Each row has a name. Each question is about the rows just above it. Places in a row count from 1.

104 105 96 75 82 109 99 = Kuz
136 154 109 9 124 114 106 = Poge
59 68 78 189 103 73 74 = dul
97 105 112 98 103 102 103 = Lerug
Changed Poge: 136 154 109 9 124 115 106. Place and old value:
6, 114
One entry of Poge was changed: 137 154 109 9 124 114 106. Where, and from what?
1, 136
One entry of Lerug was changed: 97 105 112 98 103 101 103. Where, and from what?
6, 102
One entry of Lerug was changed: 97 105 112 98 103 102 104. Where, and from what?
7, 103

68 85 162 91 135 147 114 50 74 = sese
73 127 52 125 101 64 74 117 88 = miku
192 155 116 159 96 166 84 134 148 = Pel
131 76 74 102 69 92 72 94 93 = vema
96 111 131 114 132 141 128 95 99 = Lozi
109 75 80 83 81 92 106 100 93 = kog
168 111 99 120 99 174 138 133 125 = Pobi
115 143 114 125 129 166 125 138 124 = mobeg
Where does 192 155 116 159 96 166 84 133 148 differ from Pel, and what was there?
8, 134
Changed kog: 109 75 80 83 81 92 105 100 93. Place and old value:
7, 106
One entry of kog was changed: 109 75 80 83 81 92 106 99 93. Where, and from what?
8, 100
Where does 73 127 52 125 101 63 74 117 88 differ from miku, and what was there?
6, 64

31 42 96 135 55 104 140 97 55 138 38 120 142 96 114 98 161 103 157 115
 28 77 113 114 -> Rogi
125 97 105 107 91 108 107 94 103 110 81 106 95 109 106 110 108 112 109
 70 75 61 115 120 -> zabop
68 59 88 145 54 112 151 111 63 119 25 120 125 105 119 125 133 110 154 85
 37 55 103 156 -> Zaz
19 92 108 89 8 189 129 45 27 169 10 77 119 124 89 76 188 105 128 131 67
 78 146 101 -> sos
65 75 91 126 45 119 153 106 58 135 36 113 112 105 103 106 147 106 132
 107 45 73 98 154 -> Giz
50 94 91 114 37 162 141 71 46 129 15 90 106 111 96 107 141 99 132 102 76
 79 114 138 -> teris
104 87 119 117 85 67 117 131 91 134 77 125 151 114 125 112 127 147 138
 54 59 53 98 147 -> nus
Changed Rogi: 31 42 96 135 55 104 140 97 55 138 38 120 142 96 114 98 161 103 157 115
 27 77 113 114. Place and old value:
21, 28
Changed nus: 104 87 119 117 85 67 117 130 91 134 77 125 151 114 125 112 127 147 138
 54 59 53 98 147. Place and old value:
8, 131
One entry of Zaz was changed: 68 59 88 145 54 112 151 111 64 119 25 120 125 105 119 125 133 110 154 85
 37 55 103 156. Where, and from what?
9, 63
One entry of zabop was changed: 125 97 105 107 91 108 107 94 103 110 81 106 95 109 106 110 108 112 109
 69 75 61 115 120. Where, and from what?
20, 70
One entry of Rogi was changed: 31 42 96 135 55 104 140 97 55 138 38 119 142 96 114 98 161 103 157 115
 28 77 113 114. Where, and from what?
12, 120
Where does 65 75 91 126 45 119 153 106 59 135 36 113 112 105 103 106 147 106 132
 107 45 73 98 154 differ from Giz, and what was there?
9, 58

133 67 102 98 94 72 : Pora
80 86 147 133 138 119 : nobe
73 67 102 98 94 72 : Nurim
Where does 80 86 147 133 138 118 differ from nobe, and what was there?
6, 119
One entry of nobe was changed: 79 86 147 133 138 119. Where, and from what?
1, 80

69 127 89 108 108 111 130 : Pano
135 70 47 108 112 81 72 : Veb
80 128 86 107 107 106 134 : mopa
69 127 89 108 108 104 130 : debe
One entry of Pano was changed: 69 127 90 108 108 111 130. Where, and from what?
3, 89
Where does 135 70 47 108 111 81 72 differ from Veb, and what was there?
5, 112
Where does 80 128 86 107 107 106 133 differ from mopa, and what was there?
7, 134
One entry of Veb was changed: 136 70 47 108 112 81 72. Where, and from what?
1, 135
One entry of mopa was changed: 80 128 86 108 107 106 134. Where, and from what?
4, 107
Changed Pano: 69 127 89 107 108 111 130. Place and old value:
4, 108
One entry of mopa was changed: 80 128 86 107 106 106 134. Where, and from what?
5, 107

80 107 139 139 79 97 70 90 140 61 50 -> Daro
101 89 135 82 124 112 91 123 107 103 106 -> fevik
109 109 98 108 96 110 102 113 110 102 93 -> zas
98 101 108 105 87 99 97 92 104 112 106 -> baz
89 88 74 90 98 69 107 101 118 96 106 -> sul
111 91 100 72 101 102 109 94 115 91 97 -> migav
108 101 107 84 99 91 112 107 96 102 105 -> zusi
191 81 114 9 113 139 95 67 129 88 156 -> saman
89 88 74 90 98 69 107 101 118 118 122 -> rumol
107 93 89 81 117 99 112 103 88 99 106 -> nam
80 107 139 139 79 97 70 90 83 61 50 -> veme
One entry of sul was changed: 88 88 74 90 98 69 107 101 118 96 106. Where, and from what?
1, 89
One entry of sul was changed: 89 88 74 90 98 68 107 101 118 96 106. Where, and from what?
6, 69
Changed zusi: 108 101 107 84 99 91 112 106 96 102 105. Place and old value:
8, 107
Changed veme: 80 107 139 139 79 97 70 90 83 61 49. Place and old value:
11, 50

95 86 104 104 101 88 89 98 105 96 89 109 94 118 96 95 94 100 110 106 102
 110 107 96 107 102 100 105 102 94 98 81 126 95 82 118 91 92 92 98 101
 98 102 106 104 91 89 106 84 91 90 103 79 112 99 109 87 106 86 89 108 96 : bik
106 42 99 130 126 110 107 122 100 96 95 49 132 148 108 97 89 88 104 92
 96 99 113 123 92 91 95 91 87 118 99 79 104 102 97 79 112 95 93 56 136
 103 102 82 76 100 75 99 96 100 99 135 100 131 89 100 105 81 103 113 91
 110 : zigob
90 22 102 153 127 97 104 113 90 112 100 62 128 168 104 112 87 87 99 84
 100 98 126 125 106 107 100 89 78 126 110 50 120 94 81 89 101 102 107 36
 132 95 102 80 85 87 64 107 90 77 100 147 73 145 88 103 92 74 76 113 104
 98 : vilig
103 93 98 106 109 105 109 104 95 108 103 92 112 106 102 106 84 100 99 96
 97 93 91 104 101 106 97 92 93 105 98 97 99 102 105 97 103 101 109 90
 106 100 98 95 98 100 92 96 106 96 102 104 105 111 93 91 100 97 98 100
 102 95 : korig
109 97 97 93 103 109 110 97 99 99 102 98 105 93 103 100 89 100 104 105
 94 97 80 96 104 101 95 98 103 91 92 110 99 103 107 93 105 108 100 97 94
 96 95 90 102 105 98 92 105 102 103 96 106 107 90 89 103 100 106 99 96
 94 : gigu
Changed vilig: 90 22 102 153 127 97 104 113 90 112 100 62 128 169 104 112 87 87 99 84
 100 98 126 125 106 107 100 89 78 126 110 50 120 94 81 89 101 102 107 36
 132 95 102 80 85 87 64 107 90 77 100 147 73 145 88 103 92 74 76 113 104
 98. Place and old value:
14, 168
Where does 90 22 102 153 127 97 104 113 90 112 100 62 128 168 104 112 87 87 99 84
 100 98 126 125 106 107 100 89 78 126 110 50 120 94 82 89 101 102 107 36
 132 95 102 80 85 87 64 107 90 77 100 147 73 145 88 103 92 74 76 113 104
 98 differ from vilig, and what was there?
35, 81
Changed korig: 103 93 98 106 109 105 109 104 95 108 103 92 112 106 102 106 84 100 99 96
 97 93 91 104 101 106 98 92 93 105 98 97 99 102 105 97 103 101 109 90
 106 100 98 95 98 100 92 96 106 96 102 104 105 111 93 91 100 97 98 100
 102 95. Place and old value:
27, 97
One entry of vilig was changed: 90 22 102 153 127 97 104 113 90 112 100 62 128 168 104 112 87 86 99 84
 100 98 126 125 106 107 100 89 78 126 110 50 120 94 81 89 101 102 107 36
 132 95 102 80 85 87 64 107 90 77 100 147 73 145 88 103 92 74 76 113 104
 98. Where, and from what?
18, 87
One entry of gigu was changed: 109 97 97 93 103 109 110 97 99 99 102 98 105 93 103 100 89 100 104 105
 94 97 80 96 104 101 95 98 103 91 92 110 99 103 107 93 105 108 100 97 94
 96 95 90 102 104 98 92 105 102 103 96 106 107 90 89 103 100 106 99 96
 94. Where, and from what?
46, 105
One entry of vilig was changed: 90 22 102 153 127 97 104 114 90 112 100 62 128 168 104 112 87 87 99 84
 100 98 126 125 106 107 100 89 78 126 110 50 120 94 81 89 101 102 107 36
 132 95 102 80 85 87 64 107 90 77 100 147 73 145 88 103 92 74 76 113 104
 98. Where, and from what?
8, 113
One entry of gigu was changed: 109 97 97 93 103 109 110 97 99 99 102 98 105 93 103 100 90 100 104 105
 94 97 80 96 104 101 95 98 103 91 92 110 99 103 107 93 105 108 100 97 94
 96 95 90 102 105 98 92 105 102 103 96 106 107 90 89 103 100 106 99 96
 94. Where, and from what?
17, 89

25 173 36 79 122 47 42 63 51 77 148 120 76 135 137 177 175 73 151 144
 151 96 95 149 44 112 125 60 120 143 101 83 147 32 : kubi
165 102 160 31 146 129 150 126 50 93 175 168 149 64 74 147 135 105 121
 112 54 116 33 110 38 165 147 150 68 68 152 175 54 127 : Lak
74 102 163 148 161 175 32 170 35 26 23 174 35 160 66 142 54 111 68 31
 109 41 131 112 101 53 130 164 173 49 35 61 80 127 : bosem
132 52 51 92 40 79 167 107 48 81 153 80 85 114 114 78 77 78 85 152 69 44
 127 37 109 101 117 38 176 130 43 94 63 54 : fak
116 79 40 75 109 32 65 114 91 66 40 83 103 139 39 169 127 100 91 86 151
 113 65 39 46 107 176 112 36 96 136 59 56 39 : kadu
160 56 168 118 26 157 74 106 97 95 147 143 125 97 96 117 74 161 87 84 92
 163 129 114 155 52 89 165 136 101 168 78 99 138 : Ruk
97 142 170 100 58 97 56 157 56 61 134 154 59 26 85 75 108 154 160 72 167
 170 167 162 32 102 70 126 173 149 27 136 48 114 : buseb
48 67 166 125 111 30 79 45 77 115 80 73 51 97 167 64 72 31 47 134 131
 126 164 105 121 139 105 119 148 50 163 116 148 52 : zotum
Changed kadu: 116 79 40 75 109 32 65 114 91 66 40 83 103 139 39 169 127 100 91 86 151
 113 65 39 46 107 176 112 36 96 136 58 56 39. Place and old value:
32, 59
Where does 116 79 40 75 109 32 65 114 91 66 40 83 103 139 39 169 126 100 91 86 151
 113 65 39 46 107 176 112 36 96 136 59 56 39 differ from kadu, and what was there?
17, 127
Where does 132 52 51 91 40 79 167 107 48 81 153 80 85 114 114 78 77 78 85 152 69 44
 127 37 109 101 117 38 176 130 43 94 63 54 differ from fak, and what was there?
4, 92
One entry of kubi was changed: 25 173 36 79 122 47 42 63 51 77 148 120 76 135 137 177 175 73 151 144
 151 96 95 149 44 112 125 60 120 142 101 83 147 32. Where, and from what?
30, 143
One entry of zotum was changed: 48 67 166 125 111 30 79 45 76 115 80 73 51 97 167 64 72 31 47 134 131
 126 164 105 121 139 105 119 148 50 163 116 148 52. Where, and from what?
9, 77

172 101 137 164 69 166 153 88 170 166 98 127 : fir
138 100 137 164 70 140 133 94 174 139 67 124 : Mudud
138 100 137 164 70 140 133 121 174 139 67 124 : tigid
Where does 172 101 137 164 69 165 153 88 170 166 98 127 differ from fir, and what was there?
6, 166
Where does 138 100 137 165 70 140 133 94 174 139 67 124 differ from Mudud, and what was there?
4, 164
One entry of tigid was changed: 139 100 137 164 70 140 133 121 174 139 67 124. Where, and from what?
1, 138
One entry of Mudud was changed: 138 100 137 164 69 140 133 94 174 139 67 124. Where, and from what?
5, 70
Changed fir: 172 101 137 164 69 166 152 88 170 166 98 127. Place and old value:
7, 153
Where does 138 99 137 164 70 140 133 94 174 139 67 124 differ from Mudud, and what was there?
2, 100
One entry of tigid was changed: 138 100 137 164 70 140 132 121 174 139 67 124. Where, and from what?
7, 133

